Below are the code and all the weights of a small trained network. Each question names an input and a class and asks about switching units off, where a switched-off unit gives its printed mean instead of its output.

import numpy as np


def w(rows, s, z=0):
    codes = np.array(rows[::2]) - 128.0
    scale = np.full(codes.shape[1], s)
    scale[-1] = z or s
    return codes * scale


def f(y):
    return np.maximum(y, 0)


def log_softmax(a):
    a = a - a.max(-1, keepdims=True)
    return a - np.log(np.exp(a).sum(-1, keepdims=True))


def net(x, mask):
    res = np.array(x, float).reshape(1, 8) / 4 @ E
    y = f(res @ A[0][:, :-1].T + A[0][:, -1])
    res = res + np.where(mask, y, B[0][:, -1]) @ B[0][:, :-1]
    return log_softmax(res[-1] @ U[:, :-1].T + U[:, -1])


A, B = {}, {}
E = w([
[146,133,127,143,111,118,136],'x0',
[210,2,42,90,180,102,167],'x1',
[143,120,135,107,111,154,112],'x2',
[145,125,139,127,114,132,128],'x3',
[146,128,141,123,124,138,123],'x4',
[41,34,199,108,45,53,118],'x5',
[182,192,100,76,130,9,16],'x6',
[113,128,116,124,133,129,129],'x7',
],0.0066)
A[0] = w([
[104,98,137,176,112,192,196,29],'n0',
[90,216,204,152,108,138,112,76],'n1',
[86,104,109,186,118,242,197,95],'n2',
[181,1,57,63,177,97,172,31],'n3',
[81,69,147,228,134,210,187,48],'n4',
[200,234,42,153,214,187,141,203],'n5',
[148,179,84,113,124,55,53,4],'n6',
[49,211,156,178,78,152,101,25],'n7',
[96,108,142,127,133,61,93,127],'n8',
],0.0064,0.0041)
B[0] = w([
[223,214,136,72,189,56,136,159],'n0',
[156,104,29,204,172,224,50,186],'n1',
[141,186,189,86,175,53,134,191],'n2',
[151,137,41,246,169,197,49,194],'n3',
[197,186,164,71,181,52,168,179],'n4',
[11,64,186,111,6,146,228,254],'n5',
[254,200,164,46,217,33,166,170],'n6',
[210,118,74,206,152,175,49,178],'n7',
[117,111,144,85,87,107,217,170],'n8',
],0.0061,0.0079)
U = w([
[190,186,142,57,181,89,124,2],'0',
[156,115,69,249,153,179,73,29],'1',
[107,109,127,123,106,133,123,250],'2',
[108,113,135,113,102,139,117,220],'3',
[65,84,151,107,45,130,150,110],'4',
],0.012,0.0056)

Each question gives the input, the list of numbers given to net, and the class t.
The units are the neurons (one row each of A and B). Each row of codes is followed by its name. A weight is (code - 128) times the scale printed after its matrix; where a second scale follows, it is the last column's (A, B and U).
mask holds one flag per neuron, in row order. A switched-off neuron (its flag False) gives its mean, the last column of its row in B, instead of its output. The means were averaged over made-up inputs and are rounded, as every weight is.
A unit's drop is (log p(t) with every unit on - log p(t) with that unit switched off) / (log p(t) with every unit on - log p(t) with every unit switched off).
The circuit of an input: a set's keep is (log p(t) with only the set's units on - log p(t) with every unit switched off) / (log p(t) with every unit on - log p(t) with every unit switched off). Starting from all 9 units, units are removed one at a time, each time the one whose removal leaves the highest keep (on an exact tie, the one counted first), for as long as the keep stays at least 0.8.
circuit, biggest first: the units of the circuit, biggest drop first
most important unit: the unit with the biggest drop
top k neurons: the k neurons with the biggest drops, biggest first
drop of u: that unit's drop, to one decimal
input [7,4,4,-6,-5,-8,-3,-2], class 4: circuit, biggest first	[n5]
input [-4,-8,-1,0,8,8,1,0], class 1: circuit, biggest first	[n1; n7]
input [6,-5,0,-2,6,2,-8,7], class 0: circuit, biggest first	[n4; n0]
input [7,1,8,-2,1,-6,0,8], class 4: circuit, biggest first	[n5; n3]
input [0,-5,8,5,-4,4,4,-5], class 1: circuit, biggest first	[n5; n1]
input [-7,-1,0,-2,7,5,-7,2], class 0: circuit, biggest first	[n4; n5; n0]
input [-1,-6,1,2,0,6,6,-4], class 0: top 3 neurons	[n5; n6; n3]
input [4,-8,1,7,-1,-6,3,-4], class 1: top 2 neurons	[n1; n7]
input [7,-5,7,-4,6,-7,-5,2], class 4: top 3 neurons	[n5; n3; n6]
input [-3,8,-4,-3,7,6,2,1], class 1: top 2 neurons	[n3; n5]
input [-5,-8,-1,1,8,-2,0,7], class 1: top 2 neurons	[n1; n7]
input [8,3,-6,1,3,-5,-8,-7], class 0: drop of n4	0.3
input [1,-5,8,7,7,-8,0,6], class 4: drop of n5	1.0
input [-6,-8,-3,-8,6,6,-4,-8], class 1: drop of n8	0.0
input [8,-5,-6,2,-1,2,-8,5], class 0: most important unit	n4
